How the objects are linked:
Q951 σ Q234
Q951 ξ Q384
Q19 σ Q714
Q19 ξ Q99
Q795 σ Q387
Q795 ξ Q498
Q407 σ Q231
Q407 ξ Q322
Q801 σ Q551
Q801 ξ Q180
Q756 σ Q350
Q756 ξ Q156
Q955 σ Q594
Q955 ξ Q533
Q658 σ Q41
Q658 ξ Q19
Q552 σ Q333
Q552 ξ Q310
Q740 σ Q92
Q740 ξ Q932
Q551 σ Q361
Q551 ξ Q296
Q361 σ Q512
Q361 ξ Q643
Q315 σ Q234
Q315 ξ Q552
Q366 σ Q498
Q366 ξ Q350
Q92 σ Q879
Q92 ξ Q109
Q205 σ Q800
Q205 ξ Q748
Q214 σ Q740
Q214 ξ Q407
Q260 σ Q217
Q260 ξ Q180
Q309 σ Q533
Q309 ξ Q594
Q387 σ Q366
Q387 ξ Q706
Q902 σ Q692
Q902 ξ Q740
Q566 σ Q265
Q566 ξ Q86
Q333 σ Q384
Q333 ξ Q227
Q183 σ Q407
Q183 ξ Q658
Q99 σ Q932
Q99 ξ Q127
Q352 σ Q193
Q352 ξ Q511
Q418 σ Q919
Q418 ξ Q217
Q846 σ Q945
Q846 ξ Q322
Q57 σ Q180
Q57 ξ Q183
Q892 σ Q801
Q892 ξ Q361
Q232 σ Q361
Q232 ξ Q183
Q310 σ Q227
Q310 ξ Q418
Q274 σ Q570
Q274 ξ Q137
Q17 σ Q955
Q17 ξ Q214
Q879 σ Q932
Q879 ξ Q89
Q89 σ Q955
Q89 ξ Q109
Q669 σ Q540
Q669 ξ Q621
Q379 σ Q107
Q379 ξ Q274
Q605 σ Q61
Q605 ξ Q193
Q877 σ Q99
Q877 ξ Q901
Q109 σ Q89
Q109 ξ Q663
Q350 σ Q101
Q350 ξ Q540
Q227 σ Q511
Q227 ξ Q919
Q940 σ Q86
Q940 ξ Q605
Q180 σ Q508
Q180 ξ Q945
Q234 σ Q105
Q234 ξ Q643
Q540 σ Q756
Q540 ξ Q511
Q992 σ Q359
Q992 ξ Q407
Q919 σ Q260
Q919 ξ Q234
Q592 σ Q795
Q592 ξ Q366
Q800 σ Q726
Q800 ξ Q738
Q101 σ Q669
Q101 ξ Q756
Q865 σ Q566
Q865 ξ Q940
Q498 σ Q387
Q498 ξ Q101
Q290 σ Q19
Q290 ξ Q877
Q636 σ Q902
Q636 ξ Q214
Q265 σ Q940
Q265 ξ Q107
Q932 σ Q109
Q932 ξ Q309
Q643 σ Q105
Q643 ξ Q551
Q738 σ Q570
Q738 ξ Q844
Q726 σ Q748
Q726 ξ Q211
Q322 σ Q290
Q322 ξ Q964
Q621 σ Q844
Q621 ξ Q156
Q137 σ Q274
Q137 ξ Q205
Q217 σ Q508
Q217 ξ Q508
Q156 σ Q865
Q156 ξ Q265
Q86 σ Q384
Q86 ξ Q61
Q359 σ Q183
Q359 ξ Q945
Q964 σ Q877
Q964 ξ Q41
Q508 σ Q846
Q508 ξ Q643
Q844 σ Q663
Q844 ξ Q865
Q107 σ Q756
Q107 ξ Q379
Q296 σ Q512
Q296 ξ Q992
Q512 σ Q296
Q512 ξ Q232
Q901 σ Q570
Q901 ξ Q636
Q127 σ Q172
Q127 ξ Q902
Q105 σ Q315
Q105 ξ Q951
Q231 σ Q902
Q231 ξ Q290
Q945 σ Q801
Q945 ξ Q801
Q61 σ Q352
Q61 ξ Q592
Q41 σ Q901
Q41 ξ Q172
Q570 σ Q205
Q570 ξ Q726
Q211 σ Q621
Q211 ξ Q663
Q663 σ Q156
Q663 ξ Q566
Q172 σ Q636
Q172 ξ Q692
Q594 σ Q379
Q594 ξ Q800
Q748 σ Q738
Q748 ξ Q621
Q533 σ Q137
Q533 ξ Q570
Q193 σ Q592
Q193 ξ Q387
Q384 σ Q310
Q384 ξ Q540
Q706 σ Q350
Q706 ξ Q350
Q511 σ Q418
Q511 ξ Q260
Q714 σ Q232
Q714 ξ Q359
Q692 σ Q214
Q692 ξ Q19

The rows follow the links: the fewer symbols apart two objects are, the more alike their rows tend to be.

Each row, then its object:
[  49   11   35   -8   37  -75  -61   21  -25   46   27    1  -71  -24   10    9   48  -20  -19  -20  -45   38   -8   18    4   10   11  -25  -31  -18  -11    8   29  -19   10   22   36  -53   23    5   55   -7   -6   -2  -66 -102   15   57   10   -4  -18   58  -49  -73  -84  -30   -4  -37   21  -46  -10    5   58   26  -11  -22   50   12   26  -51]; object Q892
[ 34  -8  82 -26 -74 -19  55 -13   6 -37  77 -23   2  27 -38  12 -29 -15  52 -46 -63 -25 -32  39  -9 -13  47 -51  -3  28  37 -34  44  65 -32  18 -29   0 -59  52   5  53  22 -14  -2   7  70   4 -36  20  21   3 -42  28 -73 -10  -8  -2 -37  56  31  64   8 -17   8  23  52  12  15   8]; object Q748
[ -16   67  -31   -3   48  -35  -20   -3  -14  -23    8   58   33  -51   35   23  -48    3  -71   69   34  -25    8   10  -51  -21  -26   50    2  -44  -56   58    7  -13  -10  -46   45   -3   33 -104   23  -26  -14  -11   16    9   -7  -20  -20   -5  -39  -61   10   12   43   32   92    2  -15  -13   45  -50   14  -24   -8  -18  -54    0   18  -47]; object Q290
[  -4   65  -28   -5   52  -52  -36    8  -18  -16   19   50   15  -56   29   25  -35  -12  -65   64   16  -18   20   23  -39  -21  -34   33  -10  -45  -61   56   13  -21   -6  -50   44  -11   37 -102   37  -32  -20  -11   -4  -12    1   -3  -15   -8  -51  -44    1  -12   30   35   93    0  -12  -16   36  -49   24  -25  -15  -19  -37    1   22  -63]; object Q658
[ 30  -9  57 -11 -33 -13  75 -11  -1   2  43  -8 -26  37 -43  -8   1 -47  29 -35  -2 -64 -13  35  46   7  44 -65  70  37  69 -61  51  59   4   8 -13 -19 -33  77  25 -26  -3 -28 -53 -16  88   9 -40  15  10 -31  40  22 -36   1 -13 -19 -24  52  85  20 -23   3 -17   2  -2   4  -8  -3]; object Q844
[-37  64 -56   8  49  -4  -9 -27 -16 -13 -20  47  39 -12   9  17 -28  34 -75  66  24 -29   2 -11 -36 -17 -23  76   5 -61 -50  55  14 -27 -12 -46  25 -27  42 -88 -21 -24   2   3  36  10 -48 -22 -30   4 -30 -55  34   7  54   4  63  28 -29 -26  19 -73 -23  -3 -11 -13 -74  -2  39 -17]; object Q99
[  46   23   13  -13   65  -66  -62   24  -24   28   29   -4  -61  -41    3   11   39  -43  -14   -4  -41   24    0   32   -4    4  -28  -11  -24  -29  -29   24   39  -40   -6  -16   36  -61   42  -38   43  -40  -13    8  -75 -105   19   36   10   -4  -50   48  -25  -89  -61   -8   32  -15   17  -41   -2  -19   33   -1  -20   -8   30    6   16  -69]; object Q232
[-39  67 -51  10  54  -1 -10 -24 -14 -17 -18  49  44  -4  11  14 -32  28 -70  65  27 -29   9  -5 -28 -21 -32  74   8 -58 -49  57  18 -26 -13 -56  25 -21  42 -90 -21 -25  -3  -2  41  17 -42 -24 -30   7 -33 -53  35  14  60   7  62  22 -32 -27  19 -63 -27  -9  -2 -11 -69  -6  30 -21]; object Q902
[ 35  27   2  -5  76 -76 -67  25 -33  28  23  13 -55 -49  21   7  23 -34 -36  13 -23  18  -1  36 -16   2 -29   3 -28 -28 -33  26  33 -31   1 -20  39 -54  46 -53  50 -40 -10  -2 -66 -97  23  41   6 -10 -55  28 -21 -78 -45  -4  41 -17  14 -40  -1 -27  34   5 -22 -17  16   9  25 -72]; object Q992
[-20 -39  -9  27 -46  20 -19  21  16 -72 -58  40   3 -35  89 -29 -17  54  31  12  45  44 -10 -40   6  59 -63 -37 -19  40  51  18 -24 -40 -13 -80  21  20  25  30 -28 -34 -18   3  69  33  -8 -37 -13  16  26  51   1  36  -3  23 -66  54  -8  60 -10 -19 -19 -44 -29 -10  44 -24 -23  -9]; object Q366
[-13  41  13 -26 -51  72  42 -20  48  39 -29 -54  62  50 -46  28   3 -23  13  18   7 -13  12 -27   5 -54  39  32  18 -23 -26  -5 -33  -7  23  72  -7  66 -60  -9 -18  44  -9  21  -4 104 -36   3  36  11  33 -23  35  46  40   3  10 -32  14 -51 -22  45 -28  23  65  27 -37  -1 -37  71]; object Q310
[-35  67 -49   4  50  -3  -6 -23  -6 -27  -8  41  46 -19  10  19 -42  21 -63  67  34 -32   2  -5 -37 -26 -31  73   6 -66 -45  64  23 -25 -16 -50  24 -10  36 -90 -14 -26   2  -4  40  23 -39 -37 -23  10 -35 -57  35  21  67  19  66  18 -27 -12  28 -64 -22 -18 -11  -8 -69   2  21 -23]; object Q127
[-19 -67 -46  25  29  43 -15 -14  -8  12 -12 -38   3  46 -47 -28  31  62  18 -51 -48  36 -12 -18  -6  -6  21  33 -50   6 -18 -29 -20  22 -15  37 -88 -17  -1  15 -74  49  54  13  42 -37 -69  17  16 -29  13  16 -64 -41   9 -63 -53  42   1 -17 -96   4  -2  32  23  25   7  10  39  45]; object Q955
[ 51  23  32 -21  35 -59 -52  14 -19  51  23 -24 -65 -20   0  16  53 -32  -8 -25 -59  32 -16  19   2   3  -6 -14 -29 -36 -16   8  42 -35  -5  18  37 -53  26  -9  37 -14   1  14 -71 -92  18  50  14   0 -25  63 -34 -80 -85 -33   0 -21  17 -57 -22   4  34  25   0 -11  47  11  18 -42]; object Q551

Each walk starts at a row. The symbols on each line, taken left to right, move it on to the next object.
Each answer is a row, close to the row of the object it stands for.
new walk
[ -25   68  -36    0   58  -31  -23   -3  -11  -16   -6   56   30  -35   25   24  -35   10  -74   69   32  -27   12    9  -34  -18  -37   58   -1  -57  -48   61   13  -23   -4  -48   37  -14   43 -100   14  -32   -6   -7   21   -5  -22  -20  -20   -5  -41  -54   17    8   45   21   80    6  -21  -17   32  -58    0  -18  -12  -17  -59   -1   30  -47]
σ ξ ξ ξ σ ξ σ σ σ ξ	[ 42  -5  84 -21 -54 -14  74  -7  -3  -7  49  -3 -15  45 -49  -3 -18 -33  27 -36 -20 -57 -34  32  31   1  44 -51  42  25  78 -50  60  61  -7  14 -22 -17 -39  79  11  -1  -4 -40 -34  -8  82   7 -53  17  18 -15  19  24 -62 -11 -28 -17 -42  51  76  21 -18  10  -8   6   9   7   8   6]
σ ξ ξ ξ ξ ξ σ σ σ	[ 20 -34  57 -21 -60 -11  33 -14  -1 -37  80 -42   3  20 -43   4 -22  -2  57 -60 -82   1 -29  34 -21 -19  48 -31 -29  31   7 -28  16  64 -37  29 -49  12 -52  33 -16  70  36   5  23  -1  43   8 -13   5  17   8 -74   7 -55 -21 -11  13 -26  42 -14  73  26 -22  20  40  66   8  16  15]
new walk
[-21 -16 -33  36  36  39  13 -43 -10  44 -48   7 -17  79 -42 -21  48  54 -30 -26   6 -11 -29 -37  34  16  25  35  23 -27  48 -22  36  -3  20  16 -33 -70  33  66 -56  -6  24  -9   9 -49 -63  14 -33   1  22   1  37 -20   4 -70 -86  21 -16 -21 -16 -54 -46  64 -16 -17 -41   7  40  46]
σ ξ σ σ σ ξ ξ σ ξ	[ 35 -10  81 -25 -70 -18  49 -19   6 -37  82 -27   2  27 -42  14 -33 -10  47 -54 -73 -21 -35  38 -11 -20  55 -47 -10  21  30 -30  36  63 -37  16 -28   7 -57  43  -6  55  28  -7   6   3  60   4 -35  19  18   4 -47  27 -68 -12 -10   7 -42  49  21  66  14 -18  10  28  56  11  15  11]
σ σ σ σ σ ξ	[ 29 -13  78 -26 -67 -22  47 -21   4 -37  85 -29   0  32 -43  14 -24 -21  55 -54 -69 -24 -26  41  -1 -12  54 -44  -6  26  29 -37  40  66 -42  20 -34   3 -57  46   1  58  26  -6   3   2  71   6 -30  20  19  -1 -44  24 -65 -14  -6   2 -27  52  29  62  13 -24  10  34  57   8  13   4]
new walk
[-37  -5 -61  36  50  40  -2 -38  -6  35 -52  13   7  69 -33 -20  38  74 -49  -8   5  -1 -27 -42  13   6  15  59   3 -47  16  -2  22 -13   6  -1 -36 -64  38  21 -71   2  26  -3  34 -34 -90   0 -20   0  11  -4  17 -22  23 -66 -65  36 -21 -34 -32 -66 -41  58 -14 -15 -48   6  50  39]
σ ξ ξ ξ σ ξ	[ 38 -41  52 -11 -47  38  53 100  42 -15 -83  24  33   5  20 -36 -47   3   6  31  94  -9  -9 -14  28  -4 -33 -26  -6  49  78 -34  -9   8  24  18 -28  67 -41   7 -21 -43 -48 -57   6  79   1 -19  -5 -17  44  20  14  33   1  36 -46  -3 -20   9   6   1 -42  22  -2 -10 -22   1 -23  15]
σ σ σ ξ ξ σ	[  3 -35   6   3  10  -1  60 -20  -7  17  26 -11 -27  17 -37 -20  17 -69  33 -35  28 -63  24  38  63  18  14 -54  90  48  53 -61  15  49  21   0 -16 -14 -12  71  34 -48 -18 -16 -72 -26  83   2  -8   2 -12 -54  73   8  13  18  -3 -33   8  52  80   6 -34  -5 -14  -7 -28   0 -28  -4]
new walk
[-47  49 -69  15  76   2 -23 -26 -14  -6 -26  44  35  -5   8  10 -20  40 -75  55  27 -18   6  -7 -26 -16 -26  82 -10 -64 -52  52  14 -25  -2 -45   9 -32  50 -92 -30 -23  11   0  39  -8 -64 -21 -18   4 -35 -40  16  -8  60  -7  44  30 -25 -32  -2 -72 -27  -3 -10  -6 -66   7  36 -16]
ξ σ σ σ ξ ξ σ σ ξ	[ 16 -20  31   7  -8   9  73 -17  -8  23  17  -1 -31  51 -53 -22  14 -33  16 -34  21 -68 -11  26  61  19  32 -45  75  31  81 -62  55  50  20   5 -24 -37 -18  90  12 -37  -4 -35 -59 -28  62  10 -38  10   6 -35  65   9 -24 -13 -41 -22 -17  38  75  -1 -37  21 -24  -5 -32   2  -1   6]
ξ ξ ξ ξ ξ σ ξ σ ξ ξ	[ 33 -37  34  -2   1  10  71  24  -4   8   2   5 -19  16 -36 -26 -10 -53  26 -21  50 -64   4  31  62  12   5 -56  67  56  74 -69  22  54  21  10 -37  -4 -23  61  24 -61 -31 -43 -63 -13  78   1 -20 -10   1 -29  57   1  -5  18 -15 -22  -8  39  70  -2 -39  14 -20 -15 -30   1 -18  -4]
new walk
[  14  -75   13  -18  -12    1   -2   22    0  -37   50  -51   11  -16  -26  -17  -18   -2   65  -54  -56   31    8   34  -23  -22   18  -15  -58   54  -40  -29  -36   56  -23   42  -78   47  -48  -17  -22   55   34    7   23    6   11    2   35  -30    3   16 -100  -21   -8    0   18   19   11   18  -73   72   37  -33   36   46   55    9   -2    8]
ξ ξ ξ σ ξ ξ σ	[ -4 -39  -6  10  14   7  60 -20 -12  27  18 -24 -32  17 -40 -21  23 -69  38 -34  29 -57  34  25  62  19  15 -47  98  47  40 -58   8  43  25  -1 -18 -10  -6  69  37 -49 -12  -8 -73 -22  79  -4   0  -8 -14 -48  84   3  25  15  -1 -29  22  46  73  -2 -35  -6 -17  -9 -35  -8 -35   1]
σ ξ ξ ξ ξ σ ξ σ σ	[ 18 -31  41 -19 -45 -14  20  -9  -6 -54  85 -41  17   5 -39  11 -30  -1  61 -50 -88  10 -16  34 -33 -29  39 -18 -45  29 -19 -22   1  55 -45  28 -45  26 -56   6 -19  81  37   5  33  10  36  -6  -6  -1   6   3 -87  10 -36 -12  16  22 -21  41 -29  65  33 -31  33  42  62   9  13  10]
new walk
[ -2 -71  -9   1  -8  13 -11  -5  -8 -19  42 -54   7  19 -45 -17  -2  34  50 -58 -63  46  -7  16 -29 -24  26   1 -67  26 -39 -23 -30  43 -31  46 -81  19 -27   1 -50  80  52  23  46  -8 -23   6  24 -25  14  17 -99 -27  -9 -33 -19  37   0  11 -86  53  27 -11  35  41  51  10  18  28]
ξ ξ σ ξ σ σ ξ ξ	[-48 -30 -51  18   6  35  29 -64  -8  14  22 -39 -17  10 -18 -11  39 -61  62 -30  16 -32  53   8  61  30   6 -36  97  43  11 -33 -29  12  18 -19   0   7   4  63  32 -24   1  30 -43   4  58 -25  28   6 -17 -52  93  16  56  28   6 -23  43  50  49  12 -33 -35  -8   2 -15 -21 -64  16]
ξ ξ σ ξ σ σ σ σ	[-21 -41 -22  32 -46  23 -15  14  12 -67 -47  39   0 -41  94 -24  -8  51  29   4  38  43  -5 -39   2  65 -59 -39 -18  43  49  26 -26 -41 -19 -81  23  16  28  42 -26 -20 -12  12  75  35  -5 -46 -13  15  24  57   1  38   5  28 -66  56  -6  61 -10 -22 -19 -46 -37 -12  49 -20 -23  -4]
new walk
[  9 -63  16 -14 -18   1  -3   8   0 -40  57 -49  16  -7 -30 -12 -17   0  59 -56 -63  38   5  30 -32 -31  23 -14 -63  47 -38 -19 -36  58 -34  39 -65  35 -44 -12 -25  69  45  15  32   1   5   2  28 -25   8  16 -99 -19 -15 -13   8  25  10  23 -73  72  39 -30  32  49  58   7   3  18]
σ ξ ξ σ σ ξ ξ ξ σ ξ	[  35 -106    5   -8   35   19   31   94   -4   -2  -19  -22   -4  -17  -26  -58  -19  -35   45  -26   51   -8   32   41   36  -14  -23  -37   -7   87   13  -71  -38   64   25   48  -89   62  -33  -10    1  -38  -20  -36  -41    0   26    1   38  -62   -9   -3  -32  -38   29   30   -2   -6   25   14  -29   20   -7   -1    5   17  -14    0  -22   -8]
ξ ξ σ ξ σ ξ ξ ξ σ	[-32 -46 -43  17  15  17  35 -46 -16   7  29 -32 -34  -2 -18 -21  34 -64  56 -38  19 -34  50  16  58  33   5 -52  98  55  19 -45 -20  28  21 -23  -2  -5  14  73  36 -39  -3  20 -54 -20  78 -15  18  -6 -18 -52  82  10  49  25  10 -22  38  60  60  10 -20 -34 -18  -3 -14 -16 -57   2]
new walk
[-71 -35 -70  42 -31  27 -25 -61  -2 -44   4  -3 -24 -36  69  -5  24  25  56 -19   1  39  26 -31  11  68 -29 -36  20  41   9  20 -56 -39 -12 -77  35   5  31  63  -3   6   4  49  51  11  20 -45  12  27   6  14  38  40  42  28 -33  37  26  72  -3  -2  -1 -66 -22  -1  44 -31 -46  11]
ξ ξ σ ξ σ σ σ σ	[ 60 -29  75 -15 -53  13  63  91  26 -25 -58  47  11   7  13 -36 -49  -4   4  15  75 -32 -29   9  31   9 -24 -46   6  49 100 -42  31  31   8  -5 -24  34 -38  28 -12 -58 -48 -68   0  44  26  -6 -32  -9  33  18   9  29 -35  26 -45   1 -38  26  37  -5 -37  14 -22 -10  -8   4  -2  -7]
σ ξ ξ σ ξ ξ σ ξ ξ	[ -5  27   7 -30 -49  83  49 -11  43  26 -34 -71  54  41 -59  20  13 -53  46  12  22 -31  15 -14  31 -44  13  13  42  -1  -4 -17 -18 -16  20  46 -23  65 -46  17 -16  15 -13  26 -23 104  -8 -19  40  11  28 -13  69  37  39  24   4 -26  19 -26  -9  36 -57  11  50  23 -33  -3 -58  68]
